Each row is followed by its class number.
[ 202 -310 -188  186 -125  208   25 -142  155   81  444  386 -217  444
   98  -49 -202 -198  -89  359 -309 -103  -93 -237  156  -88  451   11
  203 -393  209  169  133   -9 -448 -307 -255  -47  185 -157   69  -23
 -332] -> 2
[ 382 -308 -482 -104 -472  462  417   34  -65 -109  312  469 -125 -221
 -391   65  -33  210  154 -278 -148  -11 -434  179 -245 -174  365 -282
  201  -48  128 -200  210  696 -134  404 -167  -93 -253 -346   67 -128
  297] -> 10
[ 266 -397 -263  204 -508   28  317  169 -167  213 -114 -172   76 -221
   19 -339 -180 -169  -26 -184  -10 -342    2   90  -95 -116 -229 -137
  452  348  180   64  282  781 -149 -294 -189    2 -175 -358  260  143
  -29] -> 2
[-237  -78  -48  -16  630 -666 -186 -397 -367 -174 -374  -73  -58   79
  326   90   60  171  -58  -35  609   18 -185   29 -208  314 -259 -195
   18  249 -359  200  -12 -227  333 -148  423 -128 -267   22 -244 -550
  -10] -> 1
[ -92 -440 -366   -4 -201 -155 -116   98   34   38 -153   40  460  -57
 -215  -11 -191 -276 -179  119  222  352  125 -245  356 -171   37   45
  -10  179  207  -28  135  461 -308 -394 -270 -150 -224 -345  215  -64
 -177] -> 4
[ 118  -49  -53  207 -277  458  103    4   64  -56  142   21 -156 -445
 -209   -1 -248  -54  -49 -239 -116  -42 -270  106  -39  -57  447 -117
  239    7   -8   42  403   87   34  106  -94   28  186  193  135  -20
  272] -> 6
[  26  -92  400   -4  174  395   96   -5 -152   98  -95  209 -302 -269
 -131  158  -33  420 -266 -186   73 -256  -35  176  192  199  -38 -351
   23   28   38  474   13   59  -20  255  -88   31 -110   40 -247 -119
    0] -> 8
[ 136 -119 -172  294  -45  399  466  323   40  290  202  125 -172  -16
   70 -167 -227  524 -237    3 -162 -371    9  337  183 -134  335 -171
  257 -375  313  151  253  674 -469  -41 -394 -369 -161 -625  105  263
   -6] -> 10
[  18 -238 -255  239  -35   78  274   79   17   75  122  149  -30  597
   -5 -244 -106  -50   43  237  -29   46   28  -17  222 -229  401  114
  -49 -204  128   65   16  184 -484 -302 -143  -56 -169 -447  255  -38
 -383] -> 4
[-315  -93  370  254  225 -152 -219  -11 -312  257 -288 -472  132   27
  491 -245  -23  -76 -131    5   66   92  163 -211  270 -145 -320 -233
   93  148   31   62 -100 -177 -156 -378  165 -151  214   13  121    9
 -148] -> 8
[ 238  108    5 -155 -189  331   63   -2  174  163  132  -16   45 -217
  -44  242 -168  145   76 -175 -242 -318  181  -13  -54  116 -366 -170
  -68   33   88 -112 -254  183   81   33  186   43  105   30 -276  366
  214] -> 0
[ -46   -7  143  221 -352  635   10  198  123   16   42  -25  -46 -716
 -219  161  -57 -257  -88 -357 -230  -65 -104  -29   49  -33  340   17
   58   74   94  -79  297   65 -122  247  -31    1  219  165  -78   81
  469] -> 3
[ 182 -332 -204   29 -353  -14  283   65 -196  -37    3   50  324  172
  -43 -304 -126   16  -59  268  -43  144  -61 -200   -3 -381  196 -240
  102  -22  206  -21  104  493  -48 -188  -96  114   47 -396  204   -1
 -129] -> 10
[  59  134  257 -157  158   68 -117  -17   51    9  138   77 -175   53
   -7  374  140   37   -1  147  104  -44  -77  133  -39  239 -448   51
  176  -42  -92  208 -381 -230   97  -98 -415  137  -34  224 -263  273
   17] -> 11
[ -36 -510  199   86   43  161  -27  206 -139   58 -124 -133   26 -586
   -5   62 -146  318 -141  -29  379   58 -226  266   26  248   14 -209
  135  253   58   26  -37  -25  134 -335    1 -300   77 -305   37  366
  230] -> 5
[  32   53    0 -231   62  389   79  162   50   14 -140  119  101 -176
  196  379  168 -200   98 -276   -4 -186 -113 -236 -178   61 -327 -356
 -121  180  -93   -4 -261  298 -171  504  -34  140 -210  -17 -255 -100
  235] -> 12
[  15   78   -8  -83  348 -708   68 -196 -226  149    1 -123 -173  534
  392 -320  147   91 -136  427  152 -308   10  -51  -39   29    7  -59
   78 -279 -126  -43    4  -83   92 -311   69  -60  -37 -214   43  -63
 -422] -> 6
[  10 -183  -75  117 -301 -140   36   57 -253  132 -208 -180  409 -189
 -481 -176 -212  111 -150   77   58  -36  217 -182  153  -77  115  -62
   -6  126  230  -49  267  578  110 -214  214  138 -203 -311   44  187
   61] -> 9
[ -56  155   91  172  248 -192  239    3   -6  144   74  -18 -340  370
   65 -394  -54  326 -114  160  -71 -204   38  307  -59  -37  299  -78
  -25 -164 -102  172  200  -53 -131   11  -55   58 -160 -116  404  -21
 -295] -> 10
[  -6 -175 -419  473  -87  -95  267  280 -193    1    0  118   53  202
 -131 -335 -229  252 -231  149  150  -31  -62  164  -91 -154  546 -135
  157 -263   55  250  348  292  -76 -133    7 -167 -255 -300  143 -168
 -124] -> 3
[ 136 -351 -364  322 -340  432   69  180   66 -186  140  -24  123 -372
 -165 -199 -336 -370  -98   66   95  372 -381  -33 -163 -142  397  -24
  320  205  -79   -7  394  204   51 -473  -59   62  110   17  -37   87
  348] -> 3
[  26  -36  -90   39   72 -571   85   49  -95    3  -90  145 -121  599
  327 -260   61 -269  133  270  -68 -174 -117  -45  111  -18  168  -13
 -148 -155  -29  128  172  299 -152   83   76  223  -76 -272  132 -269
 -415] -> 9
[-376 -438  523 -364 -140   83 -389    6   92   54 -205  240   -6 -325
  -64  190 -118  366 -129 -186  454 -151 -268   46   52  209 -245 -171
  301  104  219  319  -55 -141   28   61 -288   72 -138   -3 -134 -141
  -88] -> 4
[ -40   85   74  374 -203  380  -52  165  102  -76  -36 -114  -66 -277
  -28 -170 -153  -98  -51 -111  -41  251 -190    3 -107  -16  254  176
  314  133    6   85  310  -91  153 -225  118   20  180  -16  -68  227
  286] -> 7
[ -41   53  -83  167  176 -409  -13  277 -127  391  -78 -335 -130  -55
  106 -417    1  275 -221 -141  104 -189  402  156  173 -154 -148 -358
   44  103  -35 -278  -57  127   84 -175   12 -191  -69  -29  136  160
   90] -> 7
[ 210  -32  -43  314 -354  479    6   81  360 -111  150   -7  -41 -240
 -179  -80 -248 -280   27 -109 -285  305 -167   57 -109  -55  228  122
  201   41   54  148  271  -35   84  -22   98  151  218   17   65  189
   13] -> 12
[-144 -355    3  104  210   33  169  294 -233 -105  -54  301 -183  368
  -73 -109   80  102    2  180  296 -139  -16  -83   50  161  703 -109
 -424 -188  -24  -55  313  -50 -207  -25  261  -81 -258 -218  152 -317
 -126] -> 1
[ -40 -505  -28   -3  159  -51   87  214 -355   58 -124  -64   85  298
  155 -354   66   -3 -275  255  405  -59   50 -180   94  134  138 -212
   14   53  -59  -54   70  103 -325 -524 -188 -136  -74 -151  129 -197
  -48] -> 0
[  -8  463  -87   72  219 -131  -55    5  137   82   96 -205    6  124
   63   88  271 -241 -245 -144 -368  134  256    2  212 -217 -172   36
   48   32  -11  -95 -138 -217  -71  400 -171   55   23  343  -67   12
 -163] -> 0
[  16  136  -56 -179   87  471  158 -156   73 -114  106   -6  -28 -320
  154  186   11   21 -247 -161 -150 -199  -84  -96  -33 -160 -145 -185
  -93  101 -200   99 -173  208 -206  526 -379  165   85  371 -170 -133
  248] -> 5
[ 171 -324 -319  203 -301 -247  140  -21  116  -82  -53  -56   27    6
  -83 -422 -224 -131  174  -44  216  168  -84   30  -38 -251  218  237
  255   26  194  -88  418  413  225 -174  355  114  117 -234  116  193
 -157] -> 5
[  17   24  202  305  -79  637   47  263  196   -5  221 -130 -282 -137
  228 -116 -118 -352  -24  -30 -195   80 -216  -22   -8    0  253   31
   31   61 -170   36  106 -130 -243  -73  -42  119  257   72   68  121
   58] -> 3
[  20 -237 -195  -17 -154  470 -112   65  285   19   92  197  145  226
  110  -25  -43 -209  -78  105 -178  373  -91  -90  190 -207   65  156
  215  133  205  164 -130  -17 -487 -175 -465 -130 -179 -213  150  140
 -151] -> 11
[ 164 -112  -98  488 -130   54  215  208  -40  203  111  -41  -46  283
   77 -403 -234  269   10   15 -124 -210  112   46  157 -122  120  150
  495  -97  274  273  304  559 -154 -392 -138 -101 -183 -446  186  322
 -121] -> 8
[ -40 -134   70  398 -105  162 -182 -163  -37  -84  121 -253  325  -80
   82  182 -199 -578   71  189  -46  450 -258 -344  155  -27 -140  280
  340  170  -37  334 -153  -62  -70 -543 -368  107   38  -26 -191   74
  172] -> 5
[  10   41   79   57  374 -516  -88   93 -177  -68 -366 -214 -178  -23
  439  -46  125   51  272 -103  346   -4 -153  104 -140  328 -401 -102
  209  215 -236   12   25   36  230  -73  215 -125 -138 -151   40  -71
   79] -> 9
[  76 -195 -257   27 -195 -168   19  -51    7  250  -43  -52   55  130
  -58 -236 -150 -179   87   82 -178  -15   47  113  166 -248 -203  195
   24  153  133 -116   10  161 -161 -190  100  -15 -193 -185  320  183
 -388] -> 3
[  23 -304 -381  107 -119 -321  177   13  -49  136    0  -77  198   21
 -235 -250 -260   81   27  280  221 -100  152  -73   15 -236  108    7
  -83  -81   77  -99   43  452  115 -315   78   65 -112 -311  157  278
 -112] -> 12
[-221 -188  255  -75   29   96   37 -100  204   84  -38  -46   62  212
  614 -179  -99  310  164  169    9    8  -18 -186 -115  -94 -287  162
  213   51  231 -378 -226   31 -537 -376   17 -192  -19 -626  232  264
 -324] -> 2
[  88  -89 -146  214  -70 -128   69   30 -111   22  -76  -66    7 -185
 -251 -176 -247  139   -3 -208  275  -31   37   70  111 -112   23   53
  211   55   21   21  174  304  363 -117  270   68 -144 -134  -99  -16
   80] -> 3
[-157 -590   15 -233 -127  588   60  122  -84  171  -29  266  113   24
  196   85  117 -116 -158  138  271 -122  -94 -320   -9  -93 -147 -514
 -146  156  140  -28 -499  -61 -698    7 -390 -122 -208  -90  140  -77
  -44] -> 1
[  25 -616 -301    1 -339  -86  -92  -50  -24  100   22  -10  364   -1
   82 -200 -315 -245   51  370  104  -30   20 -405   74  -76  -35  189
  190   88  257  -77  -95  -22 -125 -636  -84 -129  -12 -166    5  274
 -107] -> 6
[   7 -218   19   37 -114 -266   79   18  -89  173   69  -61   43  142
 -232 -247 -179  179 -180  169  447 -104  117   76   20  -47 -118   15
  246   46   82  190   33  414  115 -539 -260  110 -274 -332    8  119
 -200] -> 7
[  94 -334 -179   30 -237 -352  -32  -44  121  140  137 -283  338  217
  -20 -548 -338   -2 -173  160  222  -77  171  -55  209 -109 -191  238
  563  -47  185  191  172  275   41 -754 -404  -94 -154 -327   79  -29
 -167] -> 9
[ 134  317  -11   68   89   95  438  265  -32  -58  -47   -9 -374   81
   27  -25  183  183  289 -103 -268 -163  -14  409 -273  146  -20 -183
 -411  -96 -214 -107  135  183  -72  393  457    5 -127  -56   86   45
   26] -> 9
[ -63   -9   61 -176 -195  383  256  411   41  -65 -159  357 -194 -190
  -86   40  201  587   13 -345  116  112 -164  387 -314  -45 -131 -331
 -186  163  117 -132 -169  336 -140  725  202  -44 -250 -291   67  112
  -36] -> 7
[ -10  -13  213  436 -105  691   27  214  272 -126    0  -59  -51 -414
  -95   55 -176 -245  -78 -103 -213  439 -118  -25  129  -25  293  108
  125  124   42  271  347  -35  -98  -58    8   47  208   16   -6  133
  111] -> 12
[ -86 -157  405  265 -157  579   44  227   29   72 -122  -41   80 -714
 -167  294   28  100 -190 -407  -54  134  120   16  164   89 -301 -335
  -35  216  249  169    2  306 -144  248  211  -86  -64 -145 -163  235
  195] -> 0
[  -8 -134   90  187  208  -12 -118  -21   36  -52 -159  -97 -170  -46
  669  118  236 -695  119   53  -63  257 -220 -383  301 -127 -417   65
  439  320  -26   74  -75 -178 -251 -122 -246   27   66   62 -279 -150
 -177] -> 9
[ 151 -768  -87 -144 -110  -92  -23   35 -164 -208 -206  344 -171   -7
 -195 -278  -44   47  206   95  303  417 -236    5 -124  150    0 -117
  180  488  -89  -59  272 -394  160 -483  216  -34   10  277   58 -356
  -34] -> 7
[  -3  168  352  357 -313  650  -41  190  177   75  216    4 -206 -412
  -17  251 -181 -156  141 -180 -371 -219   30 -142    2  164  130  178
  -10  -96   99    9   33  -73 -119   46   16   58  320  122 -197  373
  362] -> 7
[ -12 -158  253  177  -86 -316   19  219  358 -141   50  133 -209  501
   39 -248   41  281   11   35  127  197  -85  338   11  -10  -37  344
  297  -49  220  260  253  -67  209 -163  246  214 -167 -481   91  107
 -742] -> 0
[  48 -473    0   53 -175   -9  215  122 -138  144  -36  -54   59 -157
 -147 -434 -191  307 -172   44  158 -183   48   38   51  -25  232 -203
  145  -10  198 -139  242  434 -125 -252  -36  -36   73 -333  160  120
   91] -> 2
[-180  151  114  333  -96  210  -34   50  -67  -57 -106  -53   19 -241
  378   81  -88 -305  -38 -237  -61   -8 -279 -254  -69 -243 -220  -87
  394  190  -18  149  146  162   29  114  -39  128 -449 -212  -82 -181
  -59] -> 10
[  39  -53 -321  339    1  -73   65   18 -181  229   78 -245  178  284
   38 -309 -128 -483 -153  186 -240   70  169 -383  271 -282  181 -154
 -137 -130  -56   34  226  360 -304 -237   76   16  -16 -112  252  -89
  -92] -> 10
[   8   61  184    0 -152 -297  164 -101  -96   95  -58   -9   10  169
 -235 -466 -268  562 -153  178  -44 -253   24  239  -50  -45  224  -73
   80  -52   52  227  316  417  190 -205 -107  296 -218 -283  158   -8
 -124] -> 8
[  96 -492   92  307 -184  250  160  -88 -211   -9 -125   50 -339 -239
  409  -67 -109  -79  294  -72   98  -66 -219 -188  -84 -127  -72  -35
  465  450  133  112   29  236 -189 -193  -78  -16 -137 -316  133   77
 -178] -> 10
[  35 -200 -104  362 -140 -402   65   18 -179  308 -105 -438  170   54
  167 -420 -375 -231   59  294  -19 -125  270 -230   63 -101 -265    2
   75  212  -52  -56   52  328   16 -716  129   97  -80 -235  153  189
 -298] -> 12
[-356 -589  391 -228 -285  137 -313  133   99    6 -313   53  449 -615
 -205  481  -13  -46   32 -264  539   29  110 -300  -36  217 -699  -78
  -85  427  249  -14 -360  -79   95  -48  282  162 -206  -42 -445  210
  124] -> 11
[ -91 -338   54 -128 -276  332 -215   51  169   30   19 -222  529 -189
 -109  -18  205 -602 -159 -203  -43  581   78 -516  360 -283 -334  -13
   -4  464  127 -139 -169  262 -391 -113 -176   78  -91 -109  162  -14
  150] -> 6
[ 238 -288 -355   29 -111 -490  -27 -121  -98   73 -226 -212  158   82
  265 -195 -121 -279  145  135  162  216 -151  -99   80 -100 -564   30
  378  293   -9  -90 -170  321   79 -381  -57  -12  -15 -376  118  121
 -375] -> 4
[-139   27   -8  353  250 -103 -202   -6   13  159 -164 -361   34   50
  710  -97  112 -347 -274 -143 -274   39  141 -402  337 -273 -343 -124
  196  261  -14   60 -150  177 -413   58 -139  -41  -99 -309   61 -119
 -229] -> 2
[   0  102  401  271  -88  447 -169   16  266 -131  103 -105  -93  -97
   81  -41 -127 -407  -46   69 -197  473 -244 -156  163   63  143  163
  112   86  -78  257  165 -307   15 -266   76  223  292   80   -3   92
    3] -> 6
[ 144 -140 -204   80 -254  -44  148  -23   97  -37   66   98   76  238
   57 -239  -99   64    9   54  -25   -9  -34  -71  -21 -233  121   65
  303   45  165   15   59  334 -141 -185 -231  111 -157 -252  112    5
  -91] -> 6
[  44 -341  -31  177 -409  899  102  278   86  -31  234   98  -83 -380
  -94  136 -121 -323 -152  -72 -143   84 -313 -126   16  -52  331 -117
  212   32   64   45  255  100 -411 -144 -338  -73  284   32   78   58
  242] -> 2
[ 199   -3 -438    7 -246  415  223 -216  -17  -93  195  207  219 -252
   39  230 -298  -60   47  -91  -65 -174  -84 -167 -146 -155   10   52
  209  -96  164  -72  -17  503   12   67   69 -114   14 -125 -399  201
  197] -> 11
[-130  -73  175   -5   57    1   94  283  -69   53  -65  -25    8  238
   42 -281   66  192 -190    3  175 -100   47  194   13  -33   44  -30
  -76   18   -4  184   98  184 -107  -57    8  -15 -305 -305  307  -57
 -231] -> 3
[ -41 -132  -62  184 -175 -339  -42  227  -10  285  -61 -236  203 -231
 -230 -249 -237  -56  -80  -38   61 -151  357    8  160   53 -138  -56
 -108   97   51   64   57  343  166 -278   75   17 -126  -79   30  180
  122] -> 12
[ -70  -84 -166  119 -239 -201  161 -130 -347  116   17  -11  267  -14
 -501 -332 -355   86 -164  121   97 -115   85   39  149 -148  340  -10
   48   93   23   41  174  250  170 -445 -125   58 -267  -75  236  -86
   66] -> 4
[-221 -550  -40 -198 -450  228 -166   50   84 -323  -30  367  192 -248
 -162  465 -266 -405  266  203  339   11 -238 -418 -257    5  125   83
 -367  234   -3   -9 -108 -144  100   39  100  408 -145   70  -79   18
 -218] -> 11
[  19  280  -48  -54  146 -321  237   33   84  256   99 -173  -35  587
  408 -469   18  250  -67  183  -99   -1  -85  356  115 -251 -113  161
  164 -180   13 -159 -240  256 -267  -75 -242 -108 -116 -661  252   68
 -482] -> 3
[-139 -381   33  263  -78 -373  -61  -29   43  155 -196 -148  296  166
 -138 -222 -309 -231   69  233  130  178  322 -248  244 -127   50  193
  -92  180  203   56  171   82  -35 -544  327  170  -67 -243  139   76
 -465] -> 12
[ -44 -493 -336 -275   50 -463 -168  -78  -29  152   62   -7  368  593
  228 -418 -123   -9 -251  374  426  133   91 -263  226 -175 -277  110
  267  212   25  -46 -331   38 -219 -815 -501 -161 -424 -339  166 -176
 -352] -> 5
[ -76 -169 -235 -160   53 -493   33  -88   34  148   79  -23  150  -23
 -186   -4 -207   98   -8  188  187  -63   76   36  164 -104 -101 -154
  -86   -5  -42 -139 -114  134  104 -176 -230   72 -126   11  -26  -38
  -39] -> 0
[-133 -146   48  267  319  159  273   65  -77  120    9  133 -285  214
   38 -187  -41  420 -245  210    2 -269   96  106  287 -169  629  -75
 -192 -355   88  215  314  267 -438   24 -142 -134  146 -271  310   43
 -131] -> 7
[   8 -329 -310   54 -415  371  153  -82 -172  124  -53   44  107 -469
 -173   31 -253 -204 -196 -127   39 -170   34  -52 -165 -368 -165 -350
   65  419  102 -149 -225  322 -314   68 -302  210 -478  156 -191  -78
  -15] -> 3
[  89 -226  -19  290  -67 -645  -18 -176  -75  285 -231 -309  298  183
  475 -562 -271 -124  150  213 -129  125   34 -106   54  -74 -391  -83
  283  100  195   16  -55  400 -138 -387  105  -32  120 -519  109  157
 -233] -> 7
[-391  -78  419    5 -110 -173 -320  -14 -130  149 -381 -471  369  -63
    6 -117   55 -463   62 -189  -44  172  577 -496  266 -324 -305  -64
 -528  278  143 -290  -28 -450   80   17  853  192  280  367  250   12
 -364] -> 8
[ -26  -11  118   17  -36  339   23  230  119   50  -17  -77 -194 -262
  234   -4  159 -313 -170 -112 -317  -81 -138  115   90   44   76  -80
 -211   96 -127 -175  161  -62 -246  216   36   -7  213   18   82  102
   21] -> 11
[   2 -194  259  201  -73 -388 -176  242   66  187 -267 -278  251  241
  -26 -516 -127  335 -121  -44  219  110  247  147  101  271 -100  227
  440  225  331  261  296  450   32 -555   27  -29 -247 -594  251  339
 -129] -> 0
[ -23   82  152  -59   78  -59 -230 -131  138 -272  118  329 -197  273
  108  497   56 -343  333    4   98 -142 -164 -457  -46  108   27  174
   23   -8 -104  103   55 -275  288  101  186  439   57  348 -320 -257
  -55] -> 1
[ 123    0   -3   54 -303  643  145  126  168  -53  306  214 -214 -275
  -88  197 -177 -188   34  122 -257 -206 -171   90 -115   53  196  -50
 -145 -203  -71   29   -4  -61 -110  -22 -246   98  174  221 -105  274
  261] -> 11
[ 298   11 -385  453    8   16  422  -42  -59    1  139  129    4  351
 -195 -222 -316    1   35  253 -246  105    7  171   -8  -96  323  -51
    6 -238   21  406  289  413 -193 -146  -72   -4 -281 -287  278  -25
 -166] -> 10
[   7 -245 -116 -171  -29   33 -203 -489 -145  -90 -114 -302  359 -326
  140  129 -233 -351   12  108   37   96 -231 -483 -126  149 -194 -238
  -99  296 -302   21   50  356 -131 -212 -106  119  198   88  -61 -334
  382] -> 1
[ -56 -445  196   20  295 -493 -113   71 -386   57 -233  -85 -378  452
  521 -352  473  -87  -83   38 -124   49  -73   91  158   19  -16 -126
 -221  305  -38 -296  202  -15 -311  -73  551 -115 -175 -379  394 -186
 -710] -> 6
[-113 -382  118  104   65  -31   61 -104 -139   18  -55  -61   88  160
  162 -174 -168  392  -95  250  203 -124  -64  -98   27   19  194   60
  202  -32  119  131  158  138 -180 -511    0 -131    4 -397  160   75
 -154] -> 6
[  60  -34  171  169 -312  587  -43  319  338   -1  178  -56  -69 -453
    7  251    0 -595   34 -107 -383   94  -28 -140  152   41   56  -35
 -171  109   62  -80  -44 -111 -311  238 -159  123  250  138  -24  246
  140] -> 9
[  58 -260 -170   91 -376  647    8  442  421 -119  313  111  312 -266
 -243  261   -4 -448  -81  -39  -72  456   -9 -267   43 -147  154  -16
   32  225  128  -20 -220  -28 -280  -63 -571   56  -14  -30 -196  169
  343] -> 7
[-286  -84  161  103   10   40  -50   51  180  113 -101   13  -11   20
  233  247   58  142   18 -164   96  -72  148  -63  101 -162 -256  130
  104  -62  358   82 -177   -2 -171   62  263 -119 -117 -418 -226  210
 -325] -> 2
[ -67  396  -53  442  300  -56   58   -1  -92  116 -167 -379    1  214
  524  -64   88 -212  -47  -42 -144   36   79 -233   97 -279 -218   25
  546  190  -78  113   19  -60  -59 -277 -107 -116 -211 -132    9   30
 -198] -> 4
[  87  145  -60  361  119 -170   89  378  -55  154 -174 -532  414  277
  275 -296  307 -360 -215  -78 -179  710  163   89  246 -206 -438  -39
  268  249   66   12    1  501 -449 -223 -192 -242 -206 -523  236  -11
 -215] -> 3
[ 157 -263 -464  478  -58   86  299   48 -177  168  123  -53   15  -58
  162 -194 -272 -452  121  183 -126  -65 -157 -125  114 -204  260  -76
    0  -55  -49  -52  130  326 -237 -234  183 -166  169 -208  222  169
   -2] -> 3
[ -86 -303  214  143  -53  -57  165  381  -22  298   35 -132  -18  345
  417 -367   88  -94  -39  148 -132 -261  142  -32  147  -61  -93   32
 -159  156  173 -127  -85  412 -571 -126  -75   18 -325 -584  387  327
 -501] -> 5
